Below are the code and all the weights of a small trained network. Each question names an input and a class and asks about switching units off, where a switched-off unit gives its printed mean instead of its output.

import numpy as np


def w(rows, s, z=0):
    codes = np.array(rows[::2]) - 128.0
    scale = np.full(codes.shape[1], s)
    scale[-1] = z or s
    return codes * scale


def f(y):
    return y / 2 * (1 + np.tanh(0.7978845608 * (y + 0.044715 * y**3)))


def log_softmax(a):
    a = a - a.max(-1, keepdims=True)
    return a - np.log(np.exp(a).sum(-1, keepdims=True))


def net(x, mask):
    res = np.array(x, float).reshape(1, 2) / 4 @ E
    y = f(res @ A[0][:, :-1].T + A[0][:, -1])
    res = res + np.where(mask, y, B[0][:, -1]) @ B[0][:, :-1]
    return log_softmax(res[-1] @ U[:, :-1].T + U[:, -1])


A, B = {}, {}
E = w([
[72,251,223,162,58,52],'x0',
[44,200,59,170,238,128],'x1',
],0.011)
A[0] = w([
[121,159,63,133,152,156,188],'n1',
[140,151,161,183,94,104,60],'n2',
[147,79,81,106,152,149,253],'n3',
[98,176,73,93,176,124,89],'n4',
[133,66,77,105,144,133,63],'n5',
[176,70,131,74,28,110,95],'n6',
[60,189,155,128,204,152,101],'n7',
[212,90,193,111,105,154,128],'n8',
[101,128,174,145,123,90,77],'n9',
[136,89,169,124,196,181,88],'n10',
[99,189,157,129,123,122,90],'n11',
[83,166,78,141,254,116,105],'n12',
[149,100,96,71,176,157,110],'n13',
[114,157,148,153,66,75,127],'n14',
[128,120,121,206,208,94,114],'n15',
[105,146,140,108,111,52,75],'n16',
[145,55,43,179,161,115,135],'n17',
[4,211,204,146,95,117,236],'n18',
[156,99,90,77,119,115,62],'n19',
[97,169,98,157,147,187,123],'n20',
[86,139,160,158,98,113,71],'n21',
],0.013,0.011)
B[0] = w([
[152,124,165,116,156,75,188],'n1',
[170,141,30,82,122,145,147],'n2',
[139,194,192,143,171,143,226],'n3',
[165,85,73,117,54,85,168],'n4',
[175,127,78,60,176,160,168],'n5',
[162,93,131,157,74,86,192],'n6',
[151,97,125,103,94,106,182],'n7',
[173,113,131,158,121,70,187],'n8',
[163,134,47,81,138,146,144],'n9',
[116,135,94,59,141,160,155],'n10',
[176,124,105,79,148,168,160],'n11',
[131,118,126,116,103,68,217],'n12',
[135,143,126,76,165,179,181],'n13',
[164,149,136,76,158,134,176],'n14',
[174,84,112,129,111,84,168],'n15',
[168,105,53,68,162,152,148],'n16',
[154,134,148,103,135,149,200],'n17',
[140,141,182,121,170,143,251],'n18',
[179,108,8,28,104,124,144],'n19',
[129,108,117,139,101,106,165],'n20',
[174,104,33,87,147,170,148],'n21',
],0.013,0.021)
U = w([
[160,141,113,104,154,148,103],'0',
[166,87,121,137,47,50,64],'1',
[128,167,249,167,154,108,254],'2',
[99,152,78,174,133,141,98],'3',
[39,102,140,145,111,156,76],'4',
[79,125,111,139,108,184,81],'5',
],0.015,0.0082)

Each question gives the input, the list of numbers given to net, and the class t.
The units are the neurons (one row each of A and B). Each row of codes is followed by its name. A weight is (code - 128) times the scale printed after its matrix; where a second scale follows, it is the last column's (A, B and U).
mask holds one flag per neuron, in row order. A switched-off neuron (its flag False) gives its mean, the last column of its row in B, instead of its output. The means were averaged over made-up inputs and are rounded, as every weight is.
A unit's drop is (log p(t) with every unit on - log p(t) with that unit switched off) / (log p(t) with every unit on - log p(t) with every unit switched off).
unit that matters most: the unit with the biggest drop
top k neurons: the k neurons with the biggest drops, biggest first
drop of u: that unit's drop, to one decimal
input [8,7], class 0: unit that matters most	n18
input [7,-7], class 0: top 3 neurons	n14, n18, n12
input [-7,8], class 1: top 3 neurons	n12, n4, n15
input [7,7], class 0: top 3 neurons	n18, n11, n6
input [3,-3], class 2: top 2 neurons	n4, n19
input [3,2], class 2: top 2 neurons	n18, n5
input [6,7], class 1: top 2 neurons	n7, n12
input [1,4], class 1: drop of n3	0.8
input [6,-1], class 0: drop of n21	0.0
input [2,5], class 1: drop of n3	0.1
input [3,1], class 2: drop of n19	0.2
